Below are the code and all the weights of a small trained network. Each question names an input and a target symbol and asks about switching units off, where a switched-off unit gives its printed mean instead of its output.

import numpy as np


def w(rows, s, z=0):
    codes = np.array(rows[::2]) - 128.0
    scale = np.full(codes.shape[1], s)
    scale[-1] = z or s
    return codes * scale


def f(y):
    return y / 2 * (1 + np.tanh(0.7978845608 * (y + 0.044715 * y**3)))


def softmax(a):
    e = np.exp(a - a.max(-1, keepdims=True))
    return e / e.sum(-1, keepdims=True)


def log_softmax(a):
    a = a - a.max(-1, keepdims=True)
    return a - np.log(np.exp(a).sum(-1, keepdims=True))


def net(x, mask):
    ids = ['ΘΛΣΩδεξπψ'.index(c) for c in x.split()]
    T = len(ids)
    res = E[ids] + P[:T]
    u = 0
    for l in range(2):
        r = res
        for j in range(3):
            rows = slice(2 * j, 2 * j + 2)
            q, k, v = (r @ M[l][rows].T for M in (Q, K, V))
            z = softmax(np.where(np.tri(T) > 0, q @ k.T / 2**0.5, -1e9)) @ v
            o = O[l][rows]
            res = res + np.where(mask[u + j], z, o[:, -1]) @ o[:, :-1]
        u += 3
        y = f(res @ A[l][:, :-1].T + A[l][:, -1])
        res = res + np.where(mask[u : u + 8], y, B[l][:, -1]) @ B[l][:, :-1]
        u += 8
    return log_softmax(res[-1] @ U[:, :-1].T + U[:, -1])


Q, K, V, O, A, B = {}, {}, {}, {}, {}, {}
E = w([
[69,201,62,140,179],'Θ',
[34,128,142,152,202],'Λ',
[57,39,145,35,91],'Σ',
[144,213,137,112,93],'Ω',
[212,27,153,141,232],'δ',
[148,141,209,124,232],'ε',
[105,143,91,200,9],'ξ',
[80,168,232,143,180],'π',
[208,96,235,98,175],'ψ',
],0.011)
P = w([
[37,219,9,1,196],'0',
[46,205,39,43,189],'1',
[62,186,67,90,186],'2',
[78,165,90,133,178],'3',
[90,146,118,174,163],'4',
[95,125,143,211,155],'5',
[101,110,164,243,135],'6',
],0.006)
Q[0] = w([
[49,57,174,187,215],'0.h1',
[191,244,245,91,237],'0.h1',
[244,77,3,142,18],'0.h2',
[170,35,122,110,228],'0.h2',
[88,168,178,128,159],'0.h3',
[99,138,114,162,153],'0.h3',
],0.046)
K[0] = w([
[80,83,253,136,190],'0.h1',
[230,229,202,29,113],'0.h1',
[63,162,25,52,82],'0.h2',
[151,72,98,80,239],'0.h2',
[168,146,178,123,103],'0.h3',
[138,105,193,189,90],'0.h3',
],0.052)
V[0] = w([
[145,140,204,152,119],'0.h1',
[111,132,77,119,134],'0.h1',
[149,81,150,193,136],'0.h2',
[149,165,126,97,112],'0.h2',
[248,170,93,153,166],'0.h3',
[133,134,78,153,138],'0.h3',
],0.014)
O[0] = w([
[174,253,178,112,169,121],'0.h1',
[85,45,103,112,123,148],'0.h1',
[57,93,8,1,156,176],'0.h2',
[139,181,178,177,134,2],'0.h2',
[8,116,127,193,41,193],'0.h3',
[148,99,66,174,117,182],'0.h3',
],0.0051,0.0018)
A[0] = w([
[180,79,170,99,89,85],'0.n1',
[94,90,156,200,169,12],'0.n2',
[137,210,211,10,36,34],'0.n3',
[153,36,212,231,79,89],'0.n4',
[49,218,156,110,132,1],'0.n5',
[189,40,194,85,7,63],'0.n6',
[229,54,171,131,196,12],'0.n7',
[194,246,100,21,33,22],'0.n8',
],0.011,0.0071)
B[0] = w([
[10,133,104,133,141,83],'0.n1',
[175,190,73,101,90,106],'0.n2',
[193,118,16,165,144,150],'0.n3',
[125,110,120,34,159,179],'0.n4',
[16,83,199,113,63,193],'0.n5',
[38,148,180,245,153,106],'0.n6',
[58,117,91,192,85,253],'0.n7',
[70,206,159,211,139,101],'0.n8',
],0.012,0.0021)
Q[1] = w([
[139,80,159,106,94],'1.h1',
[165,189,125,129,57],'1.h1',
[122,145,152,112,122],'1.h2',
[128,177,78,123,129],'1.h2',
[120,194,143,134,101],'1.h3',
[1,148,67,200,34],'1.h3',
],0.047)
K[1] = w([
[98,108,134,123,118],'1.h1',
[136,133,146,198,69],'1.h1',
[137,129,163,157,125],'1.h2',
[154,154,111,118,104],'1.h2',
[107,139,181,158,76],'1.h3',
[128,118,68,179,2],'1.h3',
],0.063)
V[1] = w([
[113,75,125,233,138],'1.h1',
[193,124,103,149,113],'1.h1',
[149,134,120,255,199],'1.h2',
[54,218,50,98,207],'1.h2',
[108,117,122,165,136],'1.h3',
[139,193,97,71,83],'1.h3',
],0.0089)
O[1] = w([
[110,76,105,64,57,214],'1.h1',
[239,95,178,111,100,77],'1.h1',
[223,168,2,43,49,185],'1.h2',
[223,61,206,53,9,254],'1.h2',
[94,113,127,106,137,172],'1.h3',
[168,125,84,174,64,23],'1.h3',
],0.004,0.0029)
A[1] = w([
[70,172,167,155,107,2],'1.n1',
[175,58,124,133,190,62],'1.n2',
[169,227,129,222,90,55],'1.n3',
[88,221,167,68,140,55],'1.n4',
[152,56,173,199,142,59],'1.n5',
[148,89,67,250,61,86],'1.n6',
[160,107,73,176,193,104],'1.n7',
[234,141,135,192,177,61],'1.n8',
],0.016,0.009)
B[1] = w([
[172,101,68,78,90,163],'1.n1',
[159,89,161,95,92,253],'1.n2',
[88,3,190,213,142,148],'1.n3',
[149,149,209,132,115,239],'1.n4',
[96,164,144,59,84,132],'1.n5',
[159,181,81,147,69,237],'1.n6',
[118,137,120,158,206,243],'1.n7',
[120,222,82,25,108,138],'1.n8',
],0.02,0.004)
U = w([
[146,143,94,161,72,206],'Θ',
[181,63,106,110,139,204],'Λ',
[126,161,102,87,129,34],'Σ',
[104,104,126,168,86,87],'Ω',
[2,129,100,112,85,144],'δ',
[95,129,125,113,70,64],'ε',
[91,154,105,166,155,118],'ξ',
[138,167,169,156,128,176],'π',
[132,103,133,91,49,4],'ψ',
],0.0091,0.0036)

Each question gives the input, a string of symbols that net reads in full, and the target symbol t.
The units are the heads (2 rows each of Q, K, V and O) and the neurons (one row each of A and B). Each row of codes is followed by its name. A weight is (code - 128) times the scale printed after its matrix; where a second scale follows, it is the last column's (O, A, B and U).
mask holds one flag per unit, layer by layer, with each layer's heads first. A switched-off unit (its flag False) gives its mean, the last column of its rows in O or B, instead of its output. The means were averaged over made-up inputs and are rounded, as every weight is.
A unit's drop is (log p(t) with every unit on - log p(t) with that unit switched off) / (log p(t) with every unit on - log p(t) with every unit switched off).
The circuit of an input: a set's keep is (log p(t) with only the set's units on - log p(t) with every unit switched off) / (log p(t) with every unit on - log p(t) with every unit switched off). Starting from the 12 units with the biggest drops (on a tie, the unit counted first), units are removed one at a time, each time the one whose removal leaves the highest keep (on an exact tie, the one counted first), for as long as the keep stays at least 0.8.
units of the circuit, in order: the units of the circuit, biggest drop first
k most important neurons of layer l: the k neurons of layer l with the biggest drops, biggest first
which heads matter: for each layer, one digit per head in row order, 1 if its drop is at least 0.15 and else 0, layers parted by /
input Θ Θ Θ, target Θ: units of the circuit, in order => 0.h1; 0.h2; 1.n6; 0.h3
input Θ δ Θ, target δ: units of the circuit, in order => 0.h3; 0.n5
input Σ Θ Θ Θ, target Θ: units of the circuit, in order => 0.h2; 0.h1; 1.n6; 0.n4
input ε Σ π Λ, target π: which heads matter => 101 / 000
input Θ ξ Θ, target ξ: which heads matter => 111 / 010
input Θ Θ Θ π δ ψ Λ, target ψ: which heads matter => 101 / 000
input δ δ Θ δ δ Θ, target δ: which heads matter => 011 / 000
input ε ψ ε δ δ Θ Λ, target δ: units of the circuit, in order => 0.h2; 0.h3
input ψ ε ξ Σ Λ, target ξ: which heads matter => 001 / 010
input Θ δ Θ δ, target ψ: units of the circuit, in order => 1.h2; 1.n5; 0.n5
input Θ Σ Θ, target Σ: which heads matter => 111 / 000
input π Σ Ω Θ, target Ω: units of the circuit, in order => 0.h2; 1.n3; 0.n4
input ε Ω Λ Θ π Θ, target π: units of the circuit, in order => 0.h1; 1.n4; 0.h3
input Ω δ ψ Θ ψ, target ψ: units of the circuit, in order => 0.n5; 1.h2; 0.h3; 1.n5
input ψ ξ δ ψ Λ π, target ψ: which heads matter => 101 / 000
input ξ Θ Θ Λ, target Λ: which heads matter => 001 / 000
input Σ δ Σ, target Λ: units of the circuit, in order => 0.h3
input δ δ δ ε, target π: units of the circuit, in order => 1.n4; 0.h1; 0.n7; 0.n3
input Ω Λ δ Θ Θ Θ Λ, target Λ: which heads matter => 011 / 010
input δ Σ δ δ Θ ε ξ, target Θ: most important neuron of layer 0 => 0.n5
